Below are the code and all the weights of a small trained network. Each question names an input and a class and asks about switching units off, where a switched-off unit gives its printed mean instead of its output.

import numpy as np


def w(rows, s, z=0):
    codes = np.array(rows[::2]) - 128.0
    scale = np.full(codes.shape[1], s)
    scale[-1] = z or s
    return codes * scale


def f(y):
    return y / 2 * (1 + np.tanh(0.7978845608 * (y + 0.044715 * y**3)))


def log_softmax(a):
    a = a - a.max(-1, keepdims=True)
    return a - np.log(np.exp(a).sum(-1, keepdims=True))


def net(x, mask):
    res = np.array(x, float).reshape(1, 8) / 4 @ E
    y = f(res @ A[0][:, :-1].T + A[0][:, -1])
    res = res + np.where(mask, y, B[0][:, -1]) @ B[0][:, :-1]
    return log_softmax(res[-1] @ U[:, :-1].T + U[:, -1])


A, B = {}, {}
E = w([
[99,149,155,29,88,127],'x0',
[196,164,116,144,91,101],'x1',
[109,165,180,89,189,86],'x2',
[73,151,1,186,142,127],'x3',
[153,202,103,92,181,64],'x4',
[195,87,107,148,199,124],'x5',
[167,175,108,64,135,226],'x6',
[130,49,98,50,144,70],'x7',
],0.008)
A[0] = w([
[71,58,140,115,157,154,110],'n0',
[136,76,50,177,116,116,112],'n1',
[84,148,143,146,131,84,254],'n2',
[136,118,169,110,157,42,63],'n3',
[221,87,102,9,171,124,57],'n4',
[96,122,147,94,143,130,105],'n5',
[175,139,157,141,88,131,171],'n6',
[111,181,142,94,19,140,50],'n7',
[69,104,160,99,63,171,150],'n8',
[99,119,158,142,139,50,89],'n9',
[131,194,117,97,163,171,129],'n10',
[72,181,85,102,150,178,151],'n11',
[78,165,111,160,140,166,219],'n12',
[172,109,115,185,81,154,198],'n13',
[152,109,91,105,121,140,129],'n14',
[151,129,135,71,170,68,122],'n15',
[157,171,135,135,127,160,145],'n16',
[76,78,176,123,149,150,112],'n17',
[185,80,101,164,128,150,122],'n18',
[123,149,131,110,138,168,34],'n19',
[116,176,126,112,106,162,113],'n20',
[162,122,143,173,168,138,136],'n21',
[217,128,185,190,158,152,52],'n22',
[116,96,143,118,141,161,9],'n23',
],0.015,0.0025)
B[0] = w([
[175,28,119,154,161,92,187],'n0',
[85,169,23,118,154,130,196],'n1',
[144,169,117,80,150,103,182],'n2',
[121,169,121,83,139,41,201],'n3',
[206,163,117,247,2,140,248],'n4',
[162,104,97,149,139,127,159],'n5',
[99,147,173,128,101,111,172],'n6',
[95,145,113,32,51,187,205],'n7',
[126,39,110,45,106,162,203],'n8',
[160,161,112,77,166,74,187],'n9',
[189,164,155,167,168,167,201],'n10',
[189,152,158,108,200,156,198],'n11',
[185,153,108,108,179,140,188],'n12',
[57,146,102,135,153,173,187],'n13',
[119,119,105,138,118,160,148],'n14',
[175,174,125,165,67,81,214],'n15',
[137,125,176,135,157,168,175],'n16',
[128,28,144,148,163,111,183],'n17',
[65,144,92,145,147,145,172],'n18',
[149,134,141,128,133,159,147],'n19',
[147,165,127,92,125,177,170],'n20',
[47,139,132,143,136,124,172],'n21',
[55,135,242,178,157,105,208],'n22',
[148,71,132,143,116,130,139],'n23',
],0.023,0.011)
U = w([
[187,130,99,178,18,114,200],'0',
[57,117,205,140,118,116,41],'1',
[169,155,107,52,125,2,137],'2',
[108,87,124,13,37,174,81],'3',
[148,164,70,90,184,106,252],'4',
[66,131,7,154,163,143,40],'5',
[197,154,139,100,175,186,33],'6',
[162,2,106,101,122,104,251],'7',
],0.0068,0.0018)

Each question gives the input, the list of numbers given to net, and the class t.
The units are the neurons (one row each of A and B). Each row of codes is followed by its name. A weight is (code - 128) times the scale printed after its matrix; where a second scale follows, it is the last column's (A, B and U).
mask holds one flag per neuron, in row order. A switched-off neuron (its flag False) gives its mean, the last column of its row in B, instead of its output. The means were averaged over made-up inputs and are rounded, as every weight is.
A unit's drop is (log p(t) with every unit on - log p(t) with that unit switched off) / (log p(t) with every unit on - log p(t) with every unit switched off).
The circuit of an input: a set's keep is (log p(t) with only the set's units on - log p(t) with every unit switched off) / (log p(t) with every unit on - log p(t) with every unit switched off). Starting from the 12 units with the biggest drops (on a tie, the unit counted first), units are removed one at a time, each time the one whose removal leaves the highest keep (on an exact tie, the one counted first), for as long as the keep stays at least 0.8.
circuit, biggest first: the units of the circuit, biggest drop first
most important unit: the unit with the biggest drop
top k neurons: the k neurons with the biggest drops, biggest first
drop when u is switched off: that unit's drop, to one decimal
input [-6,-6,-3,5,7,-1,-2,-5], class 4: most important unit -> n12
input [-7,-4,-8,5,8,-7,-3,-5], class 4: top 4 neurons -> [n12; n11; n2; n4]
input [-8,-2,7,-2,-6,-6,-7,-4], class 7: top 4 neurons -> [n17; n15; n0; n1]
input [2,5,0,5,7,6,-7,-5], class 2: circuit, biggest first -> [n9; n3]
input [0,8,-7,2,0,3,8,1], class 5: top 2 neurons -> [n13; n18]
input [-4,5,-4,8,4,3,6,-6], class 5: top 2 neurons -> [n1; n13]
input [3,2,3,7,0,7,-2,-4], class 5: top 2 neurons -> [n1; n3]
input [-3,-3,4,6,-3,-6,-5,4], class 2: top 3 neurons -> [n9; n2; n13]
input [-7,-2,5,-5,0,0,-6,-2], class 2: top 3 neurons -> [n9; n3; n2]
input [0,-5,-6,-3,7,-6,1,-6], class 6: top 3 neurons -> [n11; n10; n12]
input [2,1,-2,1,-8,3,2,-4], class 5: top 3 neurons -> [n13; n18; n7]
input [5,-2,-8,6,7,3,-8,3], class 5: top 2 neurons -> [n1; n11]
input [1,5,5,3,-3,-3,-3,-8], class 6: top 2 neurons -> [n12; n8]
input [4,6,4,1,4,-3,0,6], class 0: circuit, biggest first -> [n4]
input [8,-6,-6,7,-6,2,-5,0], class 7: top 2 neurons -> [n0; n8]
input [0,3,5,8,8,-4,3,4], class 6: top 2 neurons -> [n11; n10]
input [-6,6,-6,-6,-5,3,-6,3], class 5: top 3 neurons -> [n1; n18; n13]
input [-6,6,2,7,7,-2,-8,-4], class 4: top 3 neurons -> [n1; n9; n2]
input [0,0,4,-6,8,4,5,5], class 0: drop when n4 is switched off -> 0.2
input [1,-6,3,8,-2,-1,2,8], class 7: circuit, biggest first -> [n0]
input [5,8,-5,1,4,-7,-7,3], class 3: drop when n7 is switched off -> 1.9
input [7,1,-2,-4,8,7,-5,-7], class 2: drop when n3 is switched off -> 0.3
input [3,-6,-3,-7,7,-2,-3,-7], class 3: drop when n7 is switched off -> 0.2
